Below are the code and all the weights of a small trained network. Each question names an input and a target symbol and asks about switching units off, where a switched-off unit gives its printed mean instead of its output.

import numpy as np


def w(rows, s, z=0):
    codes = np.array(rows[::2]) - 128.0
    scale = np.full(codes.shape[1], s)
    scale[-1] = z or s
    return codes * scale


def norm(h):
    return h / np.sqrt((h * h).mean(-1, keepdims=True) + 1e-5)


def f(y):
    return y / 2 * (1 + np.tanh(0.7978845608 * (y + 0.044715 * y**3)))


def softmax(a):
    e = np.exp(a - a.max(-1, keepdims=True))
    return e / e.sum(-1, keepdims=True)


def log_softmax(a):
    a = a - a.max(-1, keepdims=True)
    return a - np.log(np.exp(a).sum(-1, keepdims=True))


def net(x, mask):
    ids = ['βηλξστψω'.index(c) for c in x.split()]
    T = len(ids)
    res = E[ids] + P[:T]
    r = norm(res)
    for j in range(2):
        rows = slice(2 * j, 2 * j + 2)
        q, k, v = (r @ M[0][rows].T for M in (Q, K, V))
        z = softmax(np.where(np.tri(T) > 0, q @ k.T / 2**0.5, -1e9)) @ v
        o = O[0][rows]
        res = res + np.where(mask[j], z, o[:, -1]) @ o[:, :-1]
    y = f(norm(res) @ A[0][:, :-1].T + A[0][:, -1])
    res = res + np.where(mask[2:6], y, B[0][:, -1]) @ B[0][:, :-1]
    return log_softmax(norm(res)[-1] @ U[:, :-1].T + U[:, -1])


Q, K, V, O, A, B = {}, {}, {}, {}, {}, {}
E = w([
[151,97,164,108,174,168,92],'β',
[109,163,112,131,197,136,93],'η',
[46,100,177,170,85,136,61],'λ',
[156,171,149,183,86,129,58],'ξ',
[163,100,69,46,125,143,62],'σ',
[81,157,68,39,116,121,221],'τ',
[154,175,212,96,117,121,204],'ψ',
[113,117,94,141,134,250,77],'ω',
],0.012)
P = w([
[151,109,102,166,92,42,198],'0',
[91,173,197,90,85,131,108],'1',
[102,196,209,96,118,154,132],'2',
[82,149,180,54,143,141,115],'3',
[95,157,173,63,158,144,100],'4',
[86,138,147,72,202,132,85],'5',
[155,230,152,104,154,152,152],'6',
[84,137,133,71,167,136,110],'7',
[124,180,152,44,210,192,178],'8',
[151,213,122,136,173,151,80],'9',
[169,204,93,131,194,128,84],'10',
[141,199,137,157,163,134,71],'11',
[140,141,116,55,253,200,121],'12',
],0.0048)
Q[0] = w([
[150,81,173,98,220,59,224],'head 1',
[1,102,93,141,179,126,148],'head 1',
[143,57,88,128,54,34,197],'head 2',
[101,152,91,45,146,100,103],'head 2',
],0.0046)
K[0] = w([
[53,211,96,188,43,91,4],'head 1',
[170,171,156,101,165,111,185],'head 1',
[69,161,226,52,149,234,40],'head 2',
[151,143,141,201,110,66,75],'head 2',
],0.0045)
V[0] = w([
[88,187,184,129,133,254,201],'head 1',
[24,188,9,159,91,210,96],'head 1',
[130,233,48,166,181,6,155],'head 2',
[151,143,89,41,104,165,213],'head 2',
],0.0055)
O[0] = w([
[122,163,77,190,175,66,212,253],'head 1',
[43,132,42,181,87,144,104,114],'head 1',
[31,229,123,33,170,65,67,63],'head 2',
[215,98,66,117,84,1,146,65],'head 2',
],0.0069,0.0027)
A[0] = w([
[211,97,135,154,79,158,137,5],'neuron 1',
[190,60,153,165,51,235,190,32],'neuron 2',
[194,175,2,130,117,216,39,181],'neuron 3',
[75,40,176,174,67,79,51,187],'neuron 4',
],0.0049,0.0032)
B[0] = w([
[149,117,191,214,95,82,51,111],'neuron 1',
[94,34,105,181,253,56,103,152],'neuron 2',
[177,154,94,141,165,190,230,253],'neuron 3',
[168,81,146,56,14,136,184,171],'neuron 4',
],0.0057,0.0037)
U = w([
[203,38,212,134,228,93,105,184],'β',
[37,216,111,85,223,71,36,3],'η',
[81,67,169,184,111,163,149,129],'λ',
[97,221,179,93,116,171,76,207],'ξ',
[245,78,74,33,85,146,93,101],'σ',
[128,152,53,43,110,17,171,161],'τ',
[200,145,198,78,181,27,200,96],'ψ',
[101,44,39,253,171,125,189,112],'ω',
],0.0049,0.0033)

Each question gives the input, a string of symbols that net reads in full, and the target symbol t.
The units are the heads (2 rows each of Q, K, V and O) and the neurons (one row each of A and B). Each row of codes is followed by its name. A weight is (code - 128) times the scale printed after its matrix; where a second scale follows, it is the last column's (O, A, B and U).
mask holds one flag per unit, heads first, then neurons. A switched-off unit (its flag False) gives its mean, the last column of its rows in O or B, instead of its output. The means were averaged over made-up inputs and are rounded, as every weight is.
A unit's drop is (log p(t) with every unit on - log p(t) with that unit switched off) / (log p(t) with every unit on - log p(t) with every unit switched off).
The circuit of an input: a set's keep is (log p(t) with only the set's units on - log p(t) with every unit switched off) / (log p(t) with every unit on - log p(t) with every unit switched off). Starting from all 6 units, units are removed one at a time, each time the one whose removal leaves the highest keep (on an exact tie, the one counted first), for as long as the keep stays at least 0.8.
circuit, biggest first: the units of the circuit, biggest drop first
unit that matters most: the unit with the biggest drop
top k neurons: the k neurons with the biggest drops, biggest first
heads that matter: for each layer, one digit per head in row order, 1 if its drop is at least 0.15 and else 0, layers parted by /
drop of u: that unit's drop, to one decimal
input τ ξ τ ω τ τ β, target τ: circuit, biggest first -> head 2
input β λ λ σ, target β: circuit, biggest first -> head 2; neuron 2
input ω ξ ω, target ω: circuit, biggest first -> head 1; head 2
input ξ ψ ξ σ ξ η λ ξ ξ ξ β, target ξ: heads that matter -> 01
input τ ω τ λ η, target τ: heads that matter -> 01
input η ξ ω ξ η ξ, target η: heads that matter -> 01
input ω η λ λ σ β λ β, target ω: circuit, biggest first -> head 2; head 1
input ξ τ ξ ψ ξ ξ ξ β, target ξ: circuit, biggest first -> head 2; neuron 2
input β β σ η, target β: circuit, biggest first -> head 2; head 1
input σ τ λ ξ ξ, target σ: top 2 neurons -> neuron 4; neuron 3
input ω ω λ λ, target ω: drop of head 1 -> 0.5
input ω ξ ξ, target ω: drop of head 1 -> 0.5
input η λ η ξ β, target η: drop of head 2 -> 0.8
input β ω ω, target β: unit that matters most -> head 1
